Below are the code and all the weights of a small trained network. Each question names an input and a target symbol and asks about switching units off, where a switched-off unit gives its printed mean instead of its output.

import numpy as np


def w(rows, s, z=0):
    codes = np.array(rows[::2]) - 128.0
    scale = np.full(codes.shape[1], s)
    scale[-1] = z or s
    return codes * scale


def f(y):
    return np.maximum(y, 0)


def softmax(a):
    e = np.exp(a - a.max(-1, keepdims=True))
    return e / e.sum(-1, keepdims=True)


def log_softmax(a):
    a = a - a.max(-1, keepdims=True)
    return a - np.log(np.exp(a).sum(-1, keepdims=True))


def net(x, mask):
    ids = ['ΔΞΣΦΨαβγεζηλμτω'.index(c) for c in x.split()]
    T = len(ids)
    res = E[ids] + P[:T]
    r = res
    for j in range(2):
        rows = slice(4 * j, 4 * j + 4)
        q, k, v = (r @ M[0][rows].T for M in (Q, K, V))
        z = softmax(np.where(np.tri(T) > 0, q @ k.T / 4**0.5, -1e9)) @ v
        o = O[0][rows]
        res = res + np.where(mask[j], z, o[:, -1]) @ o[:, :-1]
    y = f(res @ A[0][:, :-1].T + A[0][:, -1])
    res = res + np.where(mask[2:6], y, B[0][:, -1]) @ B[0][:, :-1]
    return log_softmax(res[-1] @ U[:, :-1].T + U[:, -1])


Q, K, V, O, A, B = {}, {}, {}, {}, {}, {}
E = w([
[120,139,121,246],'Δ',
[183,130,54,147],'Ξ',
[162,142,169,155],'Σ',
[134,235,121,130],'Φ',
[134,117,138,191],'Ψ',
[187,132,67,104],'α',
[181,123,82,178],'β',
[235,161,84,69],'γ',
[141,177,80,153],'ε',
[58,157,29,131],'ζ',
[137,174,162,126],'η',
[153,43,175,58],'λ',
[169,156,171,234],'μ',
[121,154,84,133],'τ',
[109,88,22,178],'ω',
],0.011)
P = w([
[255,213,88,212],'0',
[155,100,48,156],'1',
[155,113,47,163],'2',
[157,114,51,166],'3',
[162,97,77,189],'4',
[165,102,72,179],'5',
],0.0059)
Q[0] = w([
[120,103,108,139],'head 0',
[143,154,154,103],'head 0',
[80,168,170,119],'head 0',
[223,124,116,142],'head 0',
[168,136,106,180],'head 1',
[101,180,100,150],'head 1',
[101,60,174,5],'head 1',
[67,121,152,100],'head 1',
],0.017)
K[0] = w([
[81,173,103,112],'head 0',
[174,96,132,144],'head 0',
[118,18,131,107],'head 0',
[177,246,194,180],'head 0',
[236,213,114,122],'head 1',
[156,168,96,202],'head 1',
[35,14,179,96],'head 1',
[46,71,104,140],'head 1',
],0.011)
V[0] = w([
[63,85,47,65],'head 0',
[114,85,145,108],'head 0',
[110,1,101,95],'head 0',
[35,203,34,103],'head 0',
[59,184,156,194],'head 1',
[88,149,25,163],'head 1',
[71,78,122,216],'head 1',
[196,166,161,61],'head 1',
],0.0093)
O[0] = w([
[167,85,119,82,24],'head 0',
[121,88,107,122,32],'head 0',
[144,40,53,100,3],'head 0',
[216,118,219,53,139],'head 0',
[126,90,222,168,102],'head 1',
[230,105,171,110,230],'head 1',
[177,25,156,254,114],'head 1',
[88,195,107,81,146],'head 1',
],0.0095,0.0047)
A[0] = w([
[228,1,168,187,89],'neuron 0',
[92,126,56,55,11],'neuron 1',
[120,130,178,217,213],'neuron 2',
[161,162,29,195,75],'neuron 3',
],0.0067,0.0013)
B[0] = w([
[15,42,135,17,255],'neuron 0',
[109,12,175,61,168],'neuron 1',
[78,55,150,110,236],'neuron 2',
[147,1,27,175,228],'neuron 3',
],0.0051,0.0065)
U = w([
[77,112,143,200,87],'Δ',
[228,129,60,195,72],'Ξ',
[74,165,150,149,133],'Σ',
[158,181,195,115,211],'Φ',
[55,99,179,153,136],'Ψ',
[232,151,59,146,51],'α',
[176,109,89,196,65],'β',
[156,177,46,84,134],'γ',
[221,147,147,145,120],'ε',
[172,72,154,51,253],'ζ',
[75,184,211,92,74],'η',
[1,132,96,39,91],'λ',
[54,145,107,197,166],'μ',
[181,122,189,78,98],'τ',
[138,58,26,140,133],'ω',
],0.0068,0.004)

Each question gives the input, a string of symbols that net reads in full, and the target symbol t.
The units are the heads (4 rows each of Q, K, V and O) and the neurons (one row each of A and B). Each row of codes is followed by its name. A weight is (code - 128) times the scale printed after its matrix; where a second scale follows, it is the last column's (O, A, B and U).
mask holds one flag per unit, heads first, then neurons. A switched-off unit (its flag False) gives its mean, the last column of its rows in O or B, instead of its output. The means were averaged over made-up inputs and are rounded, as every weight is.
A unit's drop is (log p(t) with every unit on - log p(t) with that unit switched off) / (log p(t) with every unit on - log p(t) with every unit switched off).
The circuit of an input: a set's keep is (log p(t) with only the set's units on - log p(t) with every unit switched off) / (log p(t) with every unit on - log p(t) with every unit switched off). Starting from all 6 units, units are removed one at a time, each time the one whose removal leaves the highest keep (on an exact tie, the one counted first), for as long as the keep stays at least 0.8.
units of the circuit, in order: the units of the circuit, biggest drop first
top k neurons: the k neurons with the biggest drops, biggest first
drop of u: that unit's drop, to one decimal
input Σ λ Ψ μ, target μ: units of the circuit, in order : (head 0; head 1)
input μ Σ ω, target μ: units of the circuit, in order : (head 0)
input ω α τ, target ζ: units of the circuit, in order : (head 0; head 1)
input ω λ ω Δ, target ζ: units of the circuit, in order : (head 1; neuron 0; head 0)
input λ Ξ ω, target ω: units of the circuit, in order : (head 0; neuron 3)
input ζ Ψ ω Ψ ω ε, target ζ: units of the circuit, in order : (head 1; head 0; neuron 0)
input ζ λ λ ω Δ, target ζ: units of the circuit, in order : (head 1; head 0; neuron 0)
input λ λ β γ, target γ: top 2 neurons : (neuron 0; neuron 2)
input ε Φ ε Φ, target Φ: top 2 neurons : (neuron 3; neuron 0)
input Δ ω ε μ Δ, target Ψ: top 2 neurons : (neuron 0; neuron 2)
input Δ λ ω Δ λ Ψ, target Ψ: top 2 neurons : (neuron 0; neuron 2)
input ζ ω ω ε β, target ζ: drop of head 1 : 0.4
input ω β ε ω λ τ, target ζ: drop of neuron 2 : 0.0
input γ ω λ β, target λ: drop of neuron 1 : 0.2
input γ Ψ ω, target λ: units of the circuit, in order : (head 1)
input γ ω Δ ε, target λ: drop of neuron 0 : -0.2
